Below are the code and all the weights of a small trained network. Each question names an input and a class and asks about switching units off, where a switched-off unit gives its printed mean instead of its output.

import numpy as np


def w(rows, s, z=0):
    codes = np.array(rows[::2]) - 128.0
    scale = np.full(codes.shape[1], s)
    scale[-1] = z or s
    return codes * scale


def f(y):
    return np.maximum(y, 0)


def log_softmax(a):
    a = a - a.max(-1, keepdims=True)
    return a - np.log(np.exp(a).sum(-1, keepdims=True))


def net(x, mask):
    res = np.array(x, float).reshape(1, 4) / 4 @ E
    y = f(res @ A[0][:, :-1].T + A[0][:, -1])
    res = res + np.where(mask, y, B[0][:, -1]) @ B[0][:, :-1]
    return log_softmax(res[-1] @ U[:, :-1].T + U[:, -1])


A, B = {}, {}
E = w([
[110,101,76,42,228,172],'x0',
[212,19,108,140,113,117],'x1',
[136,112,216,90,60,254],'x2',
[197,191,135,29,96,75],'x3',
],0.0079)
A[0] = w([
[158,122,176,81,73,202,4],'neuron 1',
[140,157,83,103,136,31,67],'neuron 2',
[148,141,137,166,81,110,40],'neuron 3',
[78,188,166,136,163,115,42],'neuron 4',
[161,153,127,40,117,105,110],'neuron 5',
[177,63,105,152,110,110,15],'neuron 6',
[138,141,159,167,42,105,24],'neuron 7',
[130,107,104,44,209,176,21],'neuron 8',
[50,254,135,101,112,121,73],'neuron 9',
[144,149,149,182,88,125,158],'neuron 10',
[160,54,118,105,92,106,83],'neuron 11',
[145,138,153,178,70,91,17],'neuron 12',
[104,100,96,106,174,157,118],'neuron 13',
[136,97,174,98,101,207,117],'neuron 14',
[114,115,54,189,180,88,97],'neuron 15',
[123,170,171,170,89,96,117],'neuron 16',
[130,127,171,219,105,116,62],'neuron 17',
[185,52,110,135,122,105,50],'neuron 18',
[192,194,125,58,100,77,33],'neuron 19',
[106,114,78,205,176,104,83],'neuron 20',
[119,123,58,156,151,37,9],'neuron 21',
[40,88,94,203,144,163,104],'neuron 22',
[101,93,158,154,119,207,128],'neuron 23',
[22,163,130,145,133,131,130],'neuron 24',
[202,50,114,144,124,111,65],'neuron 25',
[90,93,107,98,194,172,63],'neuron 26',
],0.0099,0.0017)
B[0] = w([
[23,242,147,184,135,145,232],'neuron 1',
[87,201,193,194,111,168,230],'neuron 2',
[40,118,71,95,142,114,178],'neuron 3',
[137,104,130,57,233,182,187],'neuron 4',
[100,40,145,180,43,6,209],'neuron 5',
[104,97,149,53,215,181,198],'neuron 6',
[23,135,69,95,121,75,207],'neuron 7',
[10,137,28,129,99,50,246],'neuron 8',
[144,55,166,8,233,188,240],'neuron 9',
[89,124,80,116,135,72,195],'neuron 10',
[110,140,163,47,227,156,195],'neuron 11',
[29,124,40,87,143,114,197],'neuron 12',
[57,113,91,117,74,48,209],'neuron 13',
[37,250,153,202,138,146,236],'neuron 14',
[109,204,173,177,102,142,254],'neuron 15',
[39,94,45,76,136,137,201],'neuron 16',
[62,73,49,101,102,51,204],'neuron 17',
[90,111,159,52,243,198,209],'neuron 18',
[176,63,241,177,63,17,229],'neuron 19',
[108,181,217,205,72,88,236],'neuron 20',
[31,254,140,156,144,172,248],'neuron 21',
[185,10,213,121,94,66,249],'neuron 22',
[119,203,191,184,54,66,222],'neuron 23',
[159,68,157,64,190,182,212],'neuron 24',
[82,103,163,62,228,202,220],'neuron 25',
[61,92,45,133,80,38,226],'neuron 26',
],0.0061,0.0067)
U = w([
[113,208,149,173,121,145,85],'0',
[105,103,3,119,114,98,109],'1',
[129,90,148,82,180,180,115],'2',
[138,79,178,159,89,94,167],'3',
[145,129,105,149,112,139,246],'4',
[166,110,88,143,95,190,79],'5',
[185,117,70,156,108,149,77],'6',
],0.018,0.011)

Each question gives the input, the list of numbers given to net, and the class t.
The units are the neurons (one row each of A and B). Each row of codes is followed by its name. A weight is (code - 128) times the scale printed after its matrix; where a second scale follows, it is the last column's (A, B and U).
mask holds one flag per neuron, in row order. A switched-off neuron (its flag False) gives its mean, the last column of its row in B, instead of its output. The means were averaged over made-up inputs and are rounded, as every weight is.
A unit's drop is (log p(t) with every unit on - log p(t) with that unit switched off) / (log p(t) with every unit on - log p(t) with every unit switched off).
The circuit of an input: a set's keep is (log p(t) with only the set's units on - log p(t) with every unit switched off) / (log p(t) with every unit on - log p(t) with every unit switched off). Starting from the 12 units with the biggest drops (on a tie, the unit counted first), units are removed one at a time, each time the one whose removal leaves the highest keep (on an exact tie, the one counted first), for as long as the keep stays at least 0.8.
circuit, biggest first: the units of the circuit, biggest drop first
top k neurons: the k neurons with the biggest drops, biggest first
drop when u is switched off: that unit's drop, to one decimal
input [4,-1,1,-3], class 1: top 2 neurons => [neuron 19; neuron 26]
input [6,7,-5,-5], class 2: circuit, biggest first => [neuron 18]
input [4,0,-4,4], class 0: top 2 neurons => [neuron 2; neuron 22]
input [8,4,8,7], class 0: top 2 neurons => [neuron 1; neuron 14]
input [-3,-6,3,-6], class 2: circuit, biggest first => [neuron 24; neuron 9]
input [3,-5,-7,8], class 3: top 2 neurons => [neuron 19; neuron 5]
input [5,6,6,0], class 0: circuit, biggest first => [neuron 14; neuron 1]
input [7,5,8,-5], class 0: top 2 neurons => [neuron 14; neuron 23]
input [-3,4,-1,0], class 2: top 2 neurons => [neuron 8; neuron 26]
input [7,0,0,-8], class 3: top 2 neurons => [neuron 22; neuron 20]
input [5,7,6,8], class 3: top 3 neurons => [neuron 5; neuron 19; neuron 9]
input [8,-2,8,2], class 0: top 2 neurons => [neuron 14; neuron 1]
input [-4,-3,2,5], class 3: top 2 neurons => [neuron 19; neuron 8]
input [5,-7,3,0], class 2: circuit, biggest first => [neuron 9]
input [-6,8,0,-2], class 2: top 2 neurons => [neuron 25; neuron 18]
input [-5,-2,-2,6], class 3: top 4 neurons => [neuron 19; neuron 8; neuron 2; neuron 26]
input [-2,-1,3,-6], class 3: top 2 neurons => [neuron 22; neuron 21]
input [7,2,4,-6], class 1: top 2 neurons => [neuron 8; neuron 26]
input [2,3,7,-7], class 0: top 3 neurons => [neuron 14; neuron 1; neuron 19]
input [7,5,5,-7], class 1: circuit, biggest first => [neuron 26]
input [3,0,-1,-4], class 3: drop when neuron 16 is switched off => 0.1
input [8,4,0,5], class 1: drop when neuron 8 is switched off => 0.2
input [4,-2,-3,8], class 3: drop when neuron 19 is switched off => 0.2
input [-6,4,-2,-4], class 1: drop when neuron 17 is switched off => 0.1
